Here is a tiny trained network, its code and every weight. The questions are about switching its units off for an input and a class, where a switched-off unit gives its printed mean instead of its output.

import numpy as np


def w(rows, s, z=0):
    codes = np.array(rows[::2]) - 128.0
    scale = np.full(codes.shape[1], s)
    scale[-1] = z or s
    return codes * scale


def norm(h):
    return h / np.sqrt((h * h).mean(-1, keepdims=True) + 1e-5)


def f(y):
    return np.maximum(y, 0)


def log_softmax(a):
    a = a - a.max(-1, keepdims=True)
    return a - np.log(np.exp(a).sum(-1, keepdims=True))


def net(x, mask):
    res = np.array(x, float).reshape(1, 3) / 4 @ E
    u = 0
    for l in range(2):
        y = f(norm(res) @ A[l][:, :-1].T + A[l][:, -1])
        res = res + np.where(mask[u : u + 4], y, B[l][:, -1]) @ B[l][:, :-1]
        u += 4
    return log_softmax(norm(res)[-1] @ U[:, :-1].T + U[:, -1])


A, B = {}, {}
E = w([
[129,89,123,39,108,198,90,73,117],'x0',
[164,52,144,197,156,153,189,151,155],'x1',
[124,171,109,215,2,100,74,76,73],'x2',
],0.0084)
A[0] = w([
[112,134,126,118,110,35,146,186,122,66],'L0N1',
[169,139,62,95,48,86,70,2,77,79],'L0N2',
[123,164,109,129,100,124,118,221,115,58],'L0N3',
[116,147,20,46,109,134,88,71,125,2],'L0N4',
],0.0068,0.0024)
B[0] = w([
[159,179,142,88,116,192,60,141,154,159],'L0N1',
[121,92,53,108,58,222,97,164,133,254],'L0N2',
[155,113,161,88,9,56,113,106,139,146],'L0N3',
[75,188,189,212,128,132,123,64,86,199],'L0N4',
],0.013,0.0075)
A[1] = w([
[160,232,142,96,171,47,136,168,167,32],'L1N1',
[237,115,45,211,91,82,41,106,124,126],'L1N2',
[124,167,177,110,251,255,176,104,88,122],'L1N3',
[136,239,8,134,39,66,89,159,7,4],'L1N4',
],0.0058,0.0016)
B[1] = w([
[230,95,108,177,122,182,45,107,192,169],'L1N1',
[122,234,169,137,161,117,179,51,26,220],'L1N2',
[107,123,102,134,186,78,155,133,120,232],'L1N3',
[86,1,134,71,180,86,195,189,181,253],'L1N4',
],0.0098,0.006)
U = w([
[92,88,18,94,13,215,74,126,51,231],'0',
[182,159,155,232,107,127,189,63,26,130],'1',
[40,195,173,107,174,136,60,35,56,88],'2',
[145,157,174,52,51,74,88,174,140,3],'3',
[175,43,62,101,209,121,208,160,130,196],'4',
[248,194,151,155,116,124,29,167,201,99],'5',
[111,150,157,136,39,43,185,156,73,39],'6',
],0.013,0.004)

Each question gives the input, the list of numbers given to net, and the class t.
The units are the neurons (one row each of A and B). Each row of codes is followed by its name. A weight is (code - 128) times the scale printed after its matrix; where a second scale follows, it is the last column's (A, B and U).
mask holds one flag per neuron, layer by layer. A switched-off neuron (its flag False) gives its mean, the last column of its row in B, instead of its output. The means were averaged over made-up inputs and are rounded, as every weight is.
A unit's drop is (log p(t) with every unit on - log p(t) with that unit switched off) / (log p(t) with every unit on - log p(t) with every unit switched off).
The circuit of an input: a set's keep is (log p(t) with only the set's units on - log p(t) with every unit switched off) / (log p(t) with every unit on - log p(t) with every unit switched off). Starting from all 8 units, units are removed one at a time, each time the one whose removal leaves the highest keep (on an exact tie, the one counted first), for as long as the keep stays at least 0.8.
units of the circuit, in order: the units of the circuit, biggest drop first
most important unit: the unit with the biggest drop
top k neurons: the k neurons with the biggest drops, biggest first
top k neurons in layer l: the k neurons of layer l with the biggest drops, biggest first
drop of u: that unit's drop, to one decimal
input [-6,0,-7], class 5: top 2 neurons in layer 0 -> (L0N2; L0N1)
input [-5,2,8], class 6: top 2 neurons in layer 1 -> (L1N4; L1N2)
input [-5,-2,-1], class 5: top 2 neurons -> (L0N2; L1N1)
input [-8,1,-7], class 5: top 2 neurons -> (L1N1; L1N4)
input [5,-2,-5], class 2: most important unit -> L1N4
input [-5,-4,0], class 5: units of the circuit, in order -> (L0N2; L1N1)
input [4,-2,-5], class 2: top 3 neurons -> (L1N4; L0N2; L0N4)
input [-6,2,8], class 6: top 2 neurons in layer 1 -> (L1N4; L1N1)
input [4,-8,-8], class 2: top 2 neurons in layer 0 -> (L0N4; L0N2)
input [-3,-6,-7], class 5: units of the circuit, in order -> (L1N1; L0N2)
input [6,-2,-5], class 2: units of the circuit, in order -> (L1N4; L0N2)
input [0,7,2], class 1: top 2 neurons -> (L1N4; L0N2)
input [-8,-4,2], class 3: units of the circuit, in order -> (L1N4; L0N1)
input [-8,-2,2], class 5: most important unit -> L0N2
input [-7,-3,-2], class 5: top 2 neurons -> (L1N1; L0N2)
input [4,-4,-7], class 2: top 3 neurons -> (L1N4; L0N4; L0N2)
input [-2,-7,-5], class 5: top 3 neurons -> (L1N1; L0N2; L1N2)
input [-3,0,1], class 5: top 2 neurons -> (L0N1; L0N2)
input [-7,5,-1], class 5: top 2 neurons in layer 1 -> (L1N4; L1N1)
input [4,-8,-4], class 2: most important unit -> L0N4
input [1,5,1], class 1: drop of L0N2 -> 1.1
input [2,7,3], class 1: drop of L0N2 -> 0.5
input [-2,-2,-3], class 5: drop of L0N2 -> 0.4
